Below are the code and all the weights of a small trained network. Each question names an input and a class and asks about switching units off, where a switched-off unit gives its printed mean instead of its output.

import numpy as np


def w(rows, s, z=0):
    codes = np.array(rows[::2]) - 128.0
    scale = np.full(codes.shape[1], s)
    scale[-1] = z or s
    return codes * scale


def f(y):
    return y / 2 * (1 + np.tanh(0.7978845608 * (y + 0.044715 * y**3)))


def log_softmax(a):
    a = a - a.max(-1, keepdims=True)
    return a - np.log(np.exp(a).sum(-1, keepdims=True))


def net(x, mask):
    res = np.array(x, float).reshape(1, 5) / 4 @ E
    y = f(res @ A[0][:, :-1].T + A[0][:, -1])
    res = res + np.where(mask, y, B[0][:, -1]) @ B[0][:, :-1]
    return log_softmax(res[-1] @ U[:, :-1].T + U[:, -1])


A, B = {}, {}
E = w([
[103,82,215,179,6],'x0',
[233,196,85,81,15],'x1',
[59,236,39,200,89],'x2',
[133,228,173,2,132],'x3',
[81,38,49,66,132],'x4',
],0.007)
A[0] = w([
[84,69,103,75,163,180],'n0',
[169,151,156,136,171,63],'n1',
[111,189,120,137,93,207],'n2',
[144,153,56,141,83,253],'n3',
[121,171,70,147,62,187],'n4',
[92,77,101,86,151,187],'n5',
[156,174,106,83,101,84],'n6',
[124,105,121,151,90,225],'n7',
[161,82,168,132,90,147],'n8',
[173,114,18,82,141,175],'n9',
[164,184,135,82,132,173],'n10',
[131,156,135,79,254,217],'n11',
[150,190,94,52,102,159],'n12',
[120,155,117,161,58,82],'n13',
[212,105,189,42,102,175],'n14',
[144,25,177,134,103,119],'n15',
[89,149,143,119,143,107],'n16',
[34,127,208,111,128,141],'n17',
],0.012,0.004)
B[0] = w([
[102,67,73,84,191,223],'n0',
[111,171,73,159,132,144],'n1',
[109,145,115,56,156,200],'n2',
[106,86,104,53,177,231],'n3',
[91,112,106,86,179,228],'n4',
[116,77,90,91,182,208],'n5',
[86,205,199,109,94,177],'n6',
[119,74,127,147,153,193],'n7',
[184,63,122,153,131,187],'n8',
[187,91,90,13,142,233],'n9',
[136,217,136,119,82,197],'n10',
[173,160,2,141,131,254],'n11',
[107,186,199,102,84,222],'n12',
[81,111,111,127,176,187],'n13',
[249,152,155,157,13,241],'n14',
[129,6,132,168,149,223],'n15',
[156,134,119,86,124,139],'n16',
[131,105,164,22,130,196],'n17',
],0.0095,0.0087)
U = w([
[159,187,83,254,97,57],'0',
[174,57,192,230,76,129],'1',
[66,50,53,109,235,187],'2',
[6,166,228,118,115,5],'3',
[168,153,126,73,101,210],'4',
],0.0092,0.0027)

Each question gives the input, the list of numbers given to net, and the class t.
The units are the neurons (one row each of A and B). Each row of codes is followed by its name. A weight is (code - 128) times the scale printed after its matrix; where a second scale follows, it is the last column's (A, B and U).
mask holds one flag per neuron, in row order. A switched-off neuron (its flag False) gives its mean, the last column of its row in B, instead of its output. The means were averaged over made-up inputs and are rounded, as every weight is.
A unit's drop is (log p(t) with every unit on - log p(t) with that unit switched off) / (log p(t) with every unit on - log p(t) with every unit switched off).
The circuit of an input: a set's keep is (log p(t) with only the set's units on - log p(t) with every unit switched off) / (log p(t) with every unit on - log p(t) with every unit switched off). Starting from the 12 units with the biggest drops (on a tie, the unit counted first), units are removed one at a time, each time the one whose removal leaves the highest keep (on an exact tie, the one counted first), for as long as the keep stays at least 0.8.
circuit, biggest first: the units of the circuit, biggest drop first
k most important neurons: the k neurons with the biggest drops, biggest first
drop of u: that unit's drop, to one decimal
input [-3,-6,-8,4,-6], class 4: circuit, biggest first	n14
input [2,-7,4,-7,-4], class 1: 3 most important neurons	n0; n3; n4
input [2,-4,-8,5,1], class 1: circuit, biggest first	n14; n15
input [3,-7,2,8,-4], class 4: circuit, biggest first	n17; n15
input [4,-4,3,1,0], class 3: circuit, biggest first	n11; n9
input [8,-8,2,-4,-1], class 1: circuit, biggest first	n3; n4
input [-1,-8,7,2,-8], class 4: 2 most important neurons	n0; n15
input [4,2,7,1,-1], class 2: 2 most important neurons	n4; n3
input [4,1,0,-6,-2], class 1: 4 most important neurons	n0; n5; n9; n11
input [8,-4,6,0,-6], class 3: 2 most important neurons	n11; n0
input [1,0,-6,1,2], class 1: drop of n14	0.2
input [1,-6,-2,6,-3], class 4: drop of n17	0.2
input [3,2,2,6,2], class 3: drop of n12	0.1
input [3,2,5,1,-5], class 3: most important neuron	n11
